Each row of numbers belongs to one of the nodes below and depends on some of the facts about them. Some rows are named. Which node is each other row?

Some facts about the nodes:
(318): ε sketem; Φ (1376)
(1535): γ (1237); ε graban
(114): γ (1438); ε fupir
(665): γ (448); ε fupir; Φ (124)
(446): γ (1506); ε fleboklis
(1205): ε fupir; Φ (318)
(1452): γ (1112); ε graban
(1352): ε fupir; Φ (1111)
(1525): ε liflek; Φ (697)
(338): ε fupir; Φ (57)
(24): ε zisibrol; Φ (139)
(309): γ (1010); ε fleboklis
(52): ε fleboklis; Φ (337)
(1430): γ (1570); ε fupir; Φ (1279)
(578): γ (111); ε fupir
(697): ε fleboklis; Φ (1112)
(1279): ε zisibrol; Φ (1180)
(1470): γ (690); ε fupir; Φ (135)
(1282): γ (1130); ε fupir
(538): ε liflek; Φ (934)
(1223): ε graban; Φ (16)
(740): ε fleboklis; Φ (1438)
(1632): γ (1163); ε fupir; Φ (665)
(483): ε fleboklis; Φ (689)
(1372): ε zisibrol; Φ (548)
(975): γ (1535); ε graban; Φ (1523)
(32): ε fupir; Φ (701)
(1469): γ (1282); ε fupir
(1119): γ (580); ε fleboklis; Φ (1506)
(1592): γ (1058); ε sketem; Φ (1041)
(362): γ (203); ε zisibrol; Φ (197)
(1180): γ (820); ε fleboklis; Φ (1636)
(890): γ (2); ε graban; Φ (1320)
(1123): γ (1172); ε zisibrol
(690): γ (98); ε fleboklis
(1560): γ (1320); ε fupir; Φ (440)
(1249): γ (1216); ε fleboklis
(1022): γ (488); ε fupir
(523): ε liflek
(298): γ (210); ε zisibrol; Φ (1315)
(1209): γ (1525); ε fleboklis
(1190): ε graban; Φ (1237)
(1216): γ (517); ε graban
(1272): ε sketem; Φ (1570)
(111): γ (740); ε fupir; Φ (32)
(1583): ε fleboklis; Φ (925)
(933): γ (1004); ε fupir
(1074): ε fupir
(1237): γ (1430); ε zisibrol; Φ (233)
(1432): ε fupir; Φ (1540)
(1167): ε graban; Φ (74)
(197): γ (1154); ε sketem; Φ (293)
(264): ε graban; Φ (873)
(1609): ε liflek; Φ (1074)
(261): ε fupir; Φ (1430)
(731): ε fupir; Φ (578)
(337): ε sketem; Φ (517)
(145): ε fupir; Φ (169)
(1540): ε fupir; Φ (614)
(934): γ (1177); ε sketem; Φ (581)
(912): ε fupir
(1491): ε sketem; Φ (1054)
(849): γ (139); ε sketem
(1041): ε liflek; Φ (864)
(1224): ε sketem; Φ (448)
(864): ε graban; Φ (731)
(448): γ (362); ε fupir; Φ (483)
(1361): γ (1022); ε graban
(87): ε liflek
(1163): γ (1469); ε sketem
(1356): γ (5); ε fleboklis
(1125): γ (309); ε sketem
(519): ε fleboklis; Φ (1300)
(1479): ε graban; Φ (1595)
(701): γ (912); ε graban; Φ (843)
(186): ε fleboklis; Φ (1167)
(119): ε sketem; Φ (2)
(210): γ (665); ε fleboklis; Φ (1078)
(1130): γ (934); ε fupir
(1303): γ (701); ε fupir
(1266): ε fupir; Φ (1530)
(548): γ (1595); ε liflek; Φ (101)
(963): ε fupir; Φ (1266)
(203): γ (548); ε liflek
(169): ε fupir; Φ (52)
(174): ε fupir; Φ (1525)
(2): γ (119); ε fupir; Φ (1177)
(1111): ε fupir; Φ (901)
(1177): γ (1074); ε liflek; Φ (1169)
(124): ε fupir; Φ (788)
(580): ε fupir; Φ (1352)
(1026): ε sketem
(1132): γ (337); ε zisibrol; Φ (580)
(517): γ (1432); ε liflek; Φ (1272)
(1112): ε zisibrol
(233): ε liflek; Φ (145)
(1020): ε zisibrol; Φ (98)
(1438): γ (1361); ε graban; Φ (1592)
(689): ε fleboklis; Φ (1026)
(1010): γ (1592); ε sketem
(820): ε sketem
(843): ε graban; Φ (174)
(269): ε liflek; Φ (523)
(1581): ε fleboklis; Φ (1190)
(98): γ (197); ε fleboklis
(1523): ε sketem; Φ (1020)
(884): ε graban; Φ (740)
(293): ε liflek
(873): ε liflek; Φ (1479)
(788): γ (742); ε zisibrol; Φ (935)
(1320): γ (446); ε graban; Φ (975)
(488): ε fleboklis
(165): ε fleboklis; Φ (1632)
(16): ε liflek; Φ (5)
(1660): ε liflek
(611): ε zisibrol; Φ (298)
(1336): γ (1376); ε graban
(1376): γ (1180); ε sketem; Φ (742)
(1595): ε sketem; Φ (611)
(74): γ (1452); ε fleboklis; Φ (108)
(614): ε fleboklis; Φ (1583)
(925): ε liflek; Φ (261)
(5): ε sketem; Φ (1058)
(926): γ (1123); ε fupir
(1476): ε sketem; Φ (338)
(1078): ε sketem; Φ (1372)
(553): ε fupir; Φ (1119)
(1143): ε fupir
(901): ε fleboklis; Φ (540)
(1261): ε liflek; Φ (963)
(108): γ (1303); ε zisibrol; Φ (1581)
(139): γ (890); ε graban; Φ (728)
(101): ε liflek; Φ (1476)
(1502): γ (1209); ε fupir
(1636): ε graban; Φ (519)
(57): ε fupir; Φ (1143)
(1503): γ (1502); ε liflek
(1300): ε sketem; Φ (1224)
(1154): γ (1660); ε zisibrol
(1570): γ (1470); ε graban; Φ (49)
(1054): ε fleboklis; Φ (186)
(1172): γ (1503); ε graban; Φ (538)
(935): ε liflek; Φ (1432)
(728): γ (1560); ε fupir; Φ (1205)
(440): ε graban; Φ (24)
(1506): γ (57); ε fupir; Φ (111)
(1058): γ (1272); ε liflek; Φ (269)
(1004): γ (74); ε fupir
(1315): ε zisibrol; Φ (1609)
(1169): γ (87); ε fupir; Φ (1470)
(581): γ (540); ε liflek
(49): ε fupir; Φ (1132)
(135): ε fupir; Φ (210)
(1268): γ (1169); ε fupir
(540): ε zisibrol; Φ (1172)
(742): γ (843); ε sketem; Φ (264)
(1530): γ (1132); ε liflek; Φ (165)

Known rows:
(1022): [-8 -2 -6 -6 -4  8  5 10  4  3  0 13  0 11 -2 -4 -7  4  5  8 -3  5  9  5
  6 -4]
(124): [-13 -38   6   3  19  17   8  57  16  -6   7  -2  -1  20  10 -10 -27 -25
  38  19   0  -7   0 -20   1  -8]
(135): [ 2 -6 -3 -3 -7 -7  5 17  0 -7  1  4  4 -2 -5 -2 -7 -9 14  6 -2  7  1 -8
  6 -2]
(210): [ -5  18   4  -9   1   8  12   7   1  -6  -7 -11   0  36   0   1  -9   9
  -4   0  -3 -11  10   6   5  -3]
(119): [ -3  -5   3   0  -6 -18  10  14  -1  -7   3 -10  -8   3   0  -1   8   3
  13   4   5  -2 -13  -6   1   1]
(1268): [-8  2 -7 -4 -4  7  6 10  4  3  0  9  2  8 -3 -3 -6  1  6  7 -4  3  9  1
  5 -4]
(5): [ -2  -5   2  -1  -8 -19   9  10  -1  -7   2 -12  -6   0   0   0   9   1
  12   3   4  -2 -13  -7   1   0]
(1303): [-9  2 -7 -4 -3 11  5  8  5  5  0 11  2 11 -2 -3 -7  4  4  9 -3  3 11  4
  4 -4]
(731): [ 2 -5 -3 -3 -8 -7  4 16  0 -7  1  5  3 -3 -5 -2 -7 -8 13  6 -2  6  1 -7
  6 -2]
(1320): [  7 -12   9  -8  10  19  -5 -11   4  14  -1  26 -16  18  11  -7  -1   6
 -23   1   2  10   6  34   2   0]
(740): [  5  -1   2  -3  -7 -17  -5   9   1  -8   6  -9  -3  -1   3   1   0  -2
   4  -2   6  -5  -6  -4   6   0]
(203): [ -4  18   7  -3  16  22  27 -17  -5 -10 -23 -10   7  33  -7   5  -6   9
  -8  -2 -12  -5  12  11  -7   2]
(1503): [-13 -11 -26  21  15  -2   8 -55  -7   5   4  23  14 -21   0   1 -16  37
   5 -27 -10 -39  -7  -6 -12  16]
(1502): [-16  -7 -30  11  -2  -3   7 -20  -4   6   8  27  15  -8  -3  -5 -27  30
  18 -16 -11 -30   4 -11   1   6]
(101): [  5  -8   4   4   9  -6   4 -17  -2  -9  -5  -2   1 -14  -1   4   6  -4
   0  -3  -1   2  -9  -1  -6   6]
(1376): [-13   5  -3   7   1 -10  17  22   2   9   4  -4 -10  21   1  -2  12  18
   2   5   6  -6  -2   3   4   5]
(1111): [  8   4 -22  15 -34  -2 -21 -17  -2  17 -29 -20  17   7 -10   4  10 -15
 -14   6  -1 -12   7  14  24  -9]

Name these rows:
No name comes twice in this set of rows, the named rows included.
[ -3  13  -6  16  -8  21 -15 -31  -8   5 -13  -9   7 -19  -9   5  15  15
 -23  -3   0 -10   7  27  -2   1] -> (517)
[  4  17   0   7 -26   0 -23  10 -13 -12   6 -18   2 -28  -9  -1   5   8
  -8  -6   9 -10   3  11   6  -4] -> (52)
[-11  25   8  -1 -16  24 -17  26 -14 -18  24   3  -7 -35  -9  -7  -2  33
  -7  -5   8  -6  15  24  -6  -3] -> (74)
[  2  26   7  -5  17  35  19  -4 -10  -6 -21  -8   8  43  -9  -1 -17   3
 -11  -3 -14  -3  19   9  -8  -1] -> (362)
[ -7 -31   5  -5  16   1  14  42  14  -7   6   7  -2  19   8  -7 -21 -20
  34  15  -2   2  -3 -21   2  -3] -> (1432)
[ -2 -13   4 -34 -15  25 -20 -42   6 -16  -6   0  16 -17   3   2 -18 -19
  14  10  -9   9  -6  -8 -10 -20] -> (1074)
[ 14   5  -5  30  19 -27  11  51 -11   8   7   3  -7   6  -8  -1  11   2
  -7  -9   9   3  -3  -7  12  22] -> (24)
[ -5  -2  -9  16   8 -17  28  68   4  14   8  27 -18  36  -5 -10   7  16
   0  12   8  10  12  17  26  13] -> (1560)
[ -5 -27   5  -8  15  -5  17  35  13  -8   6   9  -3  17   7  -6 -20 -19
  31  12  -2   5  -5 -23   2  -2] -> (1540)
[-10 -27   9   6  37  37  -3  24  14  10   3   3  -4  24  15  -8 -20 -13
  11  10   0 -11   3  -7 -15  -3] -> (788)
[  4   9   4   7   7  13 -12 -11  -1  15   0   2   0  -4   4   2   0  -1
 -19  -9  -2   0  11   6  -5  -2] -> (975)
[-11  -2   1  -5  -5  -2  12   3   4   3   0  -1 -11  16   4  -4   9  12
   2   7   4  -3  -5   9  -1  -2] -> (1125)
[ -1 -12   6 -14  -4   1   3   4  11   4   4  16 -21  25  11  -8   1  11
  -9   9   7   2   0  29   8  -1] -> (446)
[ 12   1 -16  24 -18  -2 -21 -53  -3  16 -35 -29  15  -2  -6  11  23 -10
 -28  -3   1 -16  -4  21  12  -1] -> (538)
[-12 -38  13   6  22  13  -5  56  18  -6  11 -20  -7  23  19  -8 -23 -19
  30  12   8 -23  -5 -18   0  -7] -> (165)

The same nodes again, as new rows of numbers:
Known rows:
(1570): [ 29  11   1 -20  -1  26  26  26   5 -29  19  30  23  44 -14  -5 -10   8
  -4  35   8 -39 -43 -27   8  29]
(1266): [-22  19 -25 -59 -23  32  -1   1  26 -47  24   5  49 -85  -4  15 -62 -33
  -6  11   4  -2  45 -23 -22   2]
(519): [ 13 -25  -6 -10  28 -42  37   3 -48  14  -1  16 -45  15  19 -39  25 -16
  16 -18  11  10 -29 -16  47  -9]
(933): [ -7  -5 -25 -15  -6  12  -1  45  -6 -34  21  19   4 -20  -8  -1  26  -2
   5   4   7   1 -10  -4   1  18]
(1581): [  9 -26   7 -22 -42  -2  43  12 -43  15 -10  -5  13 -22   6   1 -29 -52
 -16 -53   5  39  -4  -1   9 -51]
(24): [-35 -11 -37 -16  30 -54 -54 -84 -28 -10  12 -16   4   9 -39  32   0 -15
  70  -3  14   4   9  -9   0 -32]
(337): [ 11   1  -7 -31   0   6  26  -5 -12 -12  -5  15   1 -18  13 -21 -28 -12
  -2 -13   4  -1  -8 -25  18 -11]
(1167): [  1  -9   8  10 -54  -8  59  20 -33  14  -3 -13  25 -18  -4   9 -51 -35
 -20 -50 -13  30 -12   7  -2 -67]
(1523): [  8   4  -7 -32   1   2  25  -4  -5 -16  -5  20   1 -17  14 -27 -27 -10
  -2 -12   3  -5  -5 -25  16  -8]
(1020): [ -3   5  -4 -32   2  -7  29   2  -4  -9   7  18  -3 -13   8 -23 -17 -23
 -10  -5  -2  -4  -2 -17  13  -8]
(448): [ 10 -35 -15  36  55 -73  17  67 -26  -8  27   6 -27  -1 -11 -41 110   4
   2 -23  13 -16 -48 -17  15  11]
(1261): [   1   37  -19  -43  -30   38    8  -34   45  -48    7   -2   71  -58
   -8   20 -101   -4    3    4  -11   -8   28  -34  -29  -12]
(849): [ 25  -3 -10 -22  -6  23  -1  19  -4 -24  -6   9  13   9   2  -7   9   9
   4  -9   2   5 -25 -17  -3  17]
(1205): [-39 -11 -50  -9  25 -42 -38 -38 -37 -10  28 -14  -1 -24 -27  20   5  -8
  67  15  24  22  13  -1   5 -19]
(548): [ 34  17  -9   9  11  -4  20  25  25 -37   7   1  31  -5 -10 -18  12  23
  -4  -9  -9 -24 -33 -30 -13  11]
(338): [-20   1 -20 -24   6  -8  30  31 -11 -17  25  24  -8 -40  11 -20 -10 -19
  -7   1   6  -3   4 -12  20  -1]
(1583): [ 10  -9  -8 -43   6  -7  20 -11 -16  -9   0   7  -2 -16  11 -19 -14 -24
   7  -9   9  12  -2 -20  17  -6]

Which node is each row?
No name comes twice in this set of rows, the named rows included.
[ 31  -6  -5 -19 -16  30   7  29 -18 -18   3  15  20  27 -10   6   0  -2
   1  15  18 -15 -36 -23   4  18] -> (197)
[-24  13 -27 -46 -11  22   7  11  14 -35  24  12  31 -68   0   5 -44 -24
   0   7   6  -1  35 -20  -7   1] -> (124)
[-20  12 -26 -36  30 -13  17  10   7 -33  27  35 -15 -37  14 -29  -4  -7
   4  13   6 -25   6 -23  28  16] -> (49)
[  7 -25  10   0 -55  18  27  51 -28   4  -7  -7  25   0 -16  16   1 -32
 -30 -44 -12  32 -20  10 -17 -38] -> (108)
[  4  14   2 -24   2  -5  49  -4   9 -23   3  26   4  -7  13 -24 -37  -7
 -13 -13 -17 -22 -13 -23  20 -15] -> (843)
[ 19   1 -36  -9  10  14 -31   0 -32  -3  -1 -33  14  11 -20  19  20  32
  60  27  21  44 -25  -5 -19  24] -> (742)
[  7   0 -23 -29   0   9 -19  39  39 -57  28  -7  63 -72 -26  10  12 -17
 -14  -5   7 -20  16 -33 -48  21] -> (665)
[ -3  -3 -20 -15  -1  12  11  57  -4 -32  23  24  -2 -18  -1 -10  30   3
  -4   9   7  -4 -15  -6   6  24] -> (578)
[  8  29  -9 -16  -9   5  55   7   9 -26   2  33   1  -8  14 -34 -41  16
  -7  -8 -10 -20 -13 -29  14 -22] -> (1525)
[ -8  -3 -37   4  15 -24 -58 -59 -11 -29   2 -16  21  39 -49  41  20  22
  66   5   1  15 -19  -1 -18  -7] -> (139)
[  3 -16  -5 -17 -19  28  14  58 -20 -26  36  34  19  12 -20  15   9 -23
 -13  21  22 -32 -25 -13  14  10] -> (1470)
[  7  10  -5   7 -29  -4  50   8 -15  -4   1   3  20 -22   5  -5 -50  -4
  -7 -23 -13   9 -17  -6   7 -40] -> (233)
[ 24  34 -16 -30 -34  62  -1   1  49 -59   3   3  70 -32 -15  24 -60  20
  -1   8 -12  -5   2 -25 -45  16] -> (1530)
[ 16  30 -41  -3  20   3  33   8 -31  28  12 -49  12 -18   0 -10 -31  35
  59  56  18  65 -17   0 -11  19] -> (1479)
[ 16  -4  -3 -35 -19  28   0  18   4 -10  -4   4  13  -2   4   1  18  20
  22 -24  -3 -13 -33 -14  -6  29] -> (1163)

